Below are the code and all the weights of a small trained network. Each question names an input and a class and asks about switching units off, where a switched-off unit gives its printed mean instead of its output.

import numpy as np


def w(rows, s, z=0):
    codes = np.array(rows[::2]) - 128.0
    scale = np.full(codes.shape[1], s)
    scale[-1] = z or s
    return codes * scale


def f(y):
    return y / 2 * (1 + np.tanh(0.7978845608 * (y + 0.044715 * y**3)))


def log_softmax(a):
    a = a - a.max(-1, keepdims=True)
    return a - np.log(np.exp(a).sum(-1, keepdims=True))


def net(x, mask):
    res = np.array(x, float).reshape(1, 4) / 4 @ E
    y = f(res @ A[0][:, :-1].T + A[0][:, -1])
    res = res + np.where(mask, y, B[0][:, -1]) @ B[0][:, :-1]
    return log_softmax(res[-1] @ U[:, :-1].T + U[:, -1])


A, B = {}, {}
E = w([
[62,13,101,146,137,50,151,183,115,243],'x0',
[27,69,117,171,234,190,64,53,122,99],'x1',
[139,130,1,133,160,241,210,204,69,97],'x2',
[147,97,244,236,110,221,134,177,210,179],'x3',
],0.0064)
A[0] = w([
[128,142,197,117,94,106,98,71,154,144,110],'n0',
[188,115,124,105,51,88,159,210,143,169,172],'n1',
[165,167,156,128,162,174,105,98,129,35,134],'n2',
[151,94,100,174,135,191,223,176,71,88,141],'n3',
[54,91,109,180,178,174,75,73,135,105,55],'n4',
[139,130,86,136,135,193,175,189,109,107,211],'n5',
[150,82,190,156,118,172,133,155,204,158,122],'n6',
[128,141,72,3,164,32,97,66,56,101,222],'n7',
[53,31,113,164,169,91,141,153,107,188,172],'n8',
[39,92,108,182,217,194,64,35,140,110,148],'n9',
[179,178,132,127,120,176,87,88,146,68,86],'n10',
[217,198,147,112,78,100,189,168,154,138,158],'n11',
[72,75,136,155,121,100,112,176,101,177,254],'n12',
[94,134,193,124,112,76,99,89,171,124,128],'n13',
[139,140,158,130,122,67,70,88,124,136,90],'n14',
[137,125,182,134,95,73,53,99,125,134,50],'n15',
[101,128,156,127,84,99,107,91,184,122,60],'n16',
[158,189,159,103,115,192,124,93,141,66,138],'n17',
[174,120,201,233,130,181,135,177,204,141,52],'n18',
[133,108,192,130,109,107,80,91,178,157,125],'n19',
[164,210,140,124,113,184,66,74,154,75,59],'n20',
[157,139,183,106,66,107,97,96,121,170,106],'n21',
],0.0067,0.0011)
B[0] = w([
[110,149,65,92,157,145,96,169,127,153,173],'n0',
[191,140,138,25,72,75,98,66,220,119,202],'n1',
[159,71,143,79,197,68,160,120,142,175,195],'n2',
[101,219,19,89,195,239,60,105,91,150,197],'n3',
[160,167,108,81,35,120,81,53,215,70,196],'n4',
[50,200,54,71,165,189,43,145,103,187,191],'n5',
[152,152,98,141,164,137,180,170,170,65,184],'n6',
[165,159,145,216,160,156,227,254,216,3,254],'n7',
[182,60,114,57,183,75,158,119,166,147,203],'n8',
[181,166,137,58,57,118,104,29,224,65,238],'n9',
[168,55,161,103,210,50,162,115,53,209,186],'n10',
[179,125,124,55,54,129,95,54,210,124,204],'n11',
[168,86,117,89,181,122,159,111,209,144,179],'n12',
[124,219,61,111,138,151,110,167,123,139,179],'n13',
[70,208,54,138,175,179,97,216,57,136,164],'n14',
[68,188,62,111,176,167,77,186,85,155,171],'n15',
[83,178,53,140,171,163,85,161,99,182,153],'n16',
[155,41,150,107,186,71,161,143,158,207,195],'n17',
[165,161,97,206,144,101,243,188,196,21,207],'n18',
[114,175,62,112,179,160,115,158,142,124,179],'n19',
[190,97,122,107,214,24,142,144,122,175,199],'n20',
[98,178,106,89,121,193,94,113,91,125,162],'n21',
],0.0051,0.0078)
U = w([
[141,154,119,189,149,134,212,226,157,18,125],'0',
[80,199,72,85,175,196,45,168,100,213,121],'1',
[164,133,138,57,45,118,85,58,172,118,140],'2',
[160,33,142,83,209,68,159,137,130,235,124],'3',
[77,116,193,154,91,150,144,135,113,153,211],'4',
[55,56,235,238,69,153,72,136,38,172,4],'5',
[56,77,205,255,86,139,80,113,12,188,17],'6',
[48,59,194,237,32,141,57,125,30,186,3],'7',
],0.0075,0.0053)

Each question gives the input, the list of numbers given to net, and the class t.
The units are the neurons (one row each of A and B). Each row of codes is followed by its name. A weight is (code - 128) times the scale printed after its matrix; where a second scale follows, it is the last column's (A, B and U).
mask holds one flag per neuron, in row order. A switched-off neuron (its flag False) gives its mean, the last column of its row in B, instead of its output. The means were averaged over made-up inputs and are rounded, as every weight is.
A unit's drop is (log p(t) with every unit on - log p(t) with that unit switched off) / (log p(t) with every unit on - log p(t) with every unit switched off).
The circuit of an input: a set's keep is (log p(t) with only the set's units on - log p(t) with every unit switched off) / (log p(t) with every unit on - log p(t) with every unit switched off). Starting from the 12 units with the biggest drops (on a tie, the unit counted first), units are removed one at a time, each time the one whose removal leaves the highest keep (on an exact tie, the one counted first), for as long as the keep stays at least 0.8.
circuit, biggest first: the units of the circuit, biggest drop first
most important unit: the unit with the biggest drop
k most important neurons: the k neurons with the biggest drops, biggest first
drop when u is switched off: that unit's drop, to one decimal
input [-8,4,-3,7], class 3: circuit, biggest first => [n10 n20]
input [-3,2,-1,2], class 4: 2 most important neurons => [n7 n8]
input [-2,8,-8,-6], class 1: circuit, biggest first => [n14]
input [-1,7,5,0], class 2: circuit, biggest first => [n9 n4]
input [-2,1,4,3], class 1: 2 most important neurons => [n7 n3]
input [1,7,6,-3], class 2: circuit, biggest first => [n9 n4]
input [-1,-7,8,-5], class 1: 2 most important neurons => [n5 n3]
input [-8,-3,7,-3], class 3: circuit, biggest first => [n17 n10 n2]
input [-4,-7,6,4], class 2: 3 most important neurons => [n11 n1 n7]
input [7,7,5,-5], class 2: circuit, biggest first => [n9 n4]
input [-1,-6,0,3], class 2: 3 most important neurons => [n7 n11 n1]
input [2,-2,-2,3], class 4: 3 most important neurons => [n7 n9 n20]
input [5,-4,-6,6], class 0: 2 most important neurons => [n18 n6]
input [-5,-2,7,0], class 1: 2 most important neurons => [n3 n5]
input [-1,-2,-2,-3], class 4: most important unit => n18
input [-4,-8,8,-6], class 1: 2 most important neurons => [n5 n3]
input [4,8,2,5], class 2: 3 most important neurons => [n9 n4 n7]
input [-8,-4,-1,-7], class 3: 3 most important neurons => [n10 n17 n20]
input [7,8,-7,-7], class 2: 4 most important neurons => [n9 n4 n18 n8]
input [6,4,1,8], class 0: circuit, biggest first => [n18]
input [-8,6,6,-7], class 3: drop when n20 is switched off => 0.3
input [2,-3,-6,3], class 1: drop when n12 is switched off => 0.0
input [0,2,2,0], class 4: drop when n13 is switched off => 0.1
